Look-ups in named tables: a row name and a column name give one cell, copied from the table.

Mar:
columns: Tam, Sas, Morom
Gasog: [-36501, 25828, -34362]
Tefaka: [929, -35862, -12303]
Bevevig: [-37928, -48062, -90041]
Mut: [-4258, -15533, -28400]
Bov: [-57263, -4660, 67461]
Bap: [-7126, 222, -23710]
Til: [-24789, -39812, 8883]
Biliva: [-51898, -17998, 12137]
Gamukab: [-77502, -20596, -28068]

Biliva, Tam -> -51898
Gamukab, Sas -> -20596
Bevevig, Sas -> -48062
Mut, Morom -> -28400
Bap, Morom -> -23710
Bov, Sas -> -4660
Til, Sas -> -39812
Bap, Sas -> 222
Gamukab, Tam -> -77502
Gasog, Sas -> 25828
Biliva, Morom -> 12137
Which row has the largest Sas? Gasog

Table Doz
,Vot,Mer,Sus,Kap,Taz,Fabanon,Bogir
Zitene,34346,53760,36075,64786,55656,51767,48406
Pes,33015,55656,45936,52580,65164,46976,53693
Tetunel,29093,55656,55656,55656,69043,37812,41426
Sakopeb,36838,75629,19207,75373,67739,39263,55656
Pomaz,31508,45055,10240,98046,70403,88004,34444
Loz,39524,79444,9447,81082,68672,47128,30858
Rozusi,37936,55656,16359,85517,68573,68896,30840
Fibar,34076,51620,25777,85476,56471,15461,39955
Lam,31174,59253,35681,70619,67704,55656,48171
Sab,28358,67775,17671,86972,55656,52273,55656
Fono,17504,69110,37621,76925,52520,55656,50952

Fibar, Bogir => 39955
Zitene, Vot => 34346
Rozusi, Mer => 55656
Rozusi, Sus => 16359
Loz, Sus => 9447
Pes, Bogir => 53693
Pomaz, Fabanon => 88004
Pes, Vot => 33015
Fono, Bogir => 50952
Lam, Sus => 35681
Loz, Kap => 81082
Pes, Kap => 52580

Folad =
         Kalesuv  Tugilep  Bota  Sig  Zomak  Vin  Tavelu  Zib
Guro         139       60    84   57    114  106      95   31
Tov           36       36   158  116    143   25      56  102
Tinop         13       42    54  128     92   43     145   72
Dar           11       42    55  129     92   42     144   67
Kon           11       41    56  129     93   40     143   59
Por          111       82    89   56    116   53      73   33
Rusipok       50       35   130  115     79   29      71   97
Bod           49       45    52  105     79   64     154  117
Zim           90       60   163  141    133   51      86   73
Vatisev      120      192    89   88    100  151      73   98

Bota of Guro is 84
Sig of Kon is 129
Tavelu of Bod is 154
Tugilep of Tinop is 42
Vin of Vatisev is 151
Vin of Dar is 42
Sig of Guro is 57
Zomak of Vatisev is 100
Zib of Tov is 102
Bota of Bod is 52
Zomak of Guro is 114
Bota of Kon is 56
Zomak of Tinop is 92
Kalesuv of Dar is 11
Kalesuv of Bod is 49
Row with the largest Zomak: Tov

Katal:
fields: Gan, Tanef
Kazuta: [117, 120]
Difes: [139, 101]
Fabak: [72, 75]
Redu: [117, 124]
Zasig: [131, 174]
Sogu: [127, 146]
Simif: [144, 58]
Pulub: [130, 86]
Bok: [136, 140]
Denatu: [40, 242]
Sop: [71, 157]
Fadurer: [121, 72]

What is the Gan of Sop in Katal?
71
What is the Tanef of Simif in Katal?
58
What is the Tanef of Difes in Katal?
101
What is the Tanef of Redu in Katal?
124
What is the Tanef of Zasig in Katal?
174
What is the Gan of Zasig in Katal?
131

Rakeg.csv
,Bikudos,Lon,Vamo,Voz
Nuf,27,60,50,43
Tav,32,59,79,53
Tenimit,26,50,65,49
Pur,47,69,32,57
Veno,64,23,52,39
Farog,70,65,44,79

Bikudos of Nuf = 27
Voz of Tenimit = 49
Lon of Farog = 65
Voz of Pur = 57
Bikudos of Tenimit = 26
Vamo of Farog = 44

Pofig
         Pemumo     Tir     Vuv
Nel       -2714   -3203    -912
Sedil      7490    5672    8263
Gal       17695    1235   17437
Fir       -6116   36735  -40669
Bul        7490   14547   -3970
Niza      -6116   36735  -40669
Rudig     -9518  -12078    -912
Nuroseg   -9518   36735  -10087
Nik       41506   45610   29670
Tud      -16321   14547   23554
Kanunab   51711  -52015    8263
Rezel      7490    5672    8263
Kore      51711  -52015    8263
Mufanil    7490    5672    8263

What is the Tir of Kore in Pofig? -52015
What is the Pemumo of Bul in Pofig? 7490
What is the Pemumo of Gal in Pofig? 17695
What is the Pemumo of Fir in Pofig? -6116
What is the Pemumo of Kanunab in Pofig? 51711
What is the Tir of Rezel in Pofig? 5672
What is the Tir of Sedil in Pofig? 5672
What is the Tir of Gal in Pofig? 1235
What is the Vuv of Tud in Pofig? 23554
What is the Pemumo of Mufanil in Pofig? 7490
What is the Pemumo of Tud in Pofig? -16321
What is the Vuv of Niza in Pofig? -40669

Daf:
            Tun    Rifa    Saku
Dalu      41793    4550   16988
Bok       71532   59308  -62718
Gok       39044   36641   42920
Ter       97035   43121   31449
Mep       90369  -24254   39744
Mepat     12956   -2903     -84
Kat       59383   41671  -30959
Zek       -7046   24282  -11755
Von      -18844   32489   69953
Danezis   98613   46230   21474

Rifa of Mepat: -2903
Saku of Mepat: -84
Rifa of Bok: 59308
Saku of Gok: 42920
Saku of Von: 69953
Rifa of Von: 32489
Saku of Kat: -30959
Tun of Dalu: 41793
Saku of Mep: 39744
Tun of Zek: -7046
Saku of Ter: 31449
Which row has the largest Saku? Von

Megab:
|  | Vogu | Mer | Pavin | Sulefiz | Gimudom | Fusupom | Retifi | Fev | Lezomap | Sazivi |
|---|---|---|---|---|---|---|---|---|---|---|
| Zut | 0.321 | -0.516 | 0.613 | 0.694 | -0.320 | 0.096 | -0.265 | -0.320 | -0.178 | -0.156 |
| Lun | 0.170 | -0.276 | 0.561 | -0.326 | -0.458 | 0.448 | -0.008 | -0.458 | 0.239 | -0.767 |
| Pegiba | 0.053 | -0.431 | 0.675 | -0.830 | -0.027 | 0.286 | 0.247 | -0.027 | 0.145 | -0.123 |
| Pizi | -0.012 | -0.988 | 0.622 | 0.251 | 0.019 | -0.086 | -0.215 | 0.019 | 0.011 | -0.060 |

What is the Lezomap of Zut in Megab?
-0.178
What is the Sulefiz of Pegiba in Megab?
-0.830
What is the Lezomap of Pegiba in Megab?
0.145
What is the Sazivi of Pegiba in Megab?
-0.123
What is the Gimudom of Pegiba in Megab?
-0.027
What is the Gimudom of Lun in Megab?
-0.458
What is the Sazivi of Zut in Megab?
-0.156
What is the Vogu of Lun in Megab?
0.170
What is the Retifi of Lun in Megab?
-0.008
What is the Vogu of Pizi in Megab?
-0.012
What is the Mer of Pegiba in Megab?
-0.431
What is the Sazivi of Lun in Megab?
-0.767
What is the Sulefiz of Pizi in Megab?
0.251
What is the Retifi of Pegiba in Megab?
0.247
What is the Fev of Lun in Megab?
-0.458
What is the Sazivi of Pizi in Megab?
-0.060
What is the Pavin of Lun in Megab?
0.561
What is the Sulefiz of Zut in Megab?
0.694
Which row has the largest Fusupom? Lun

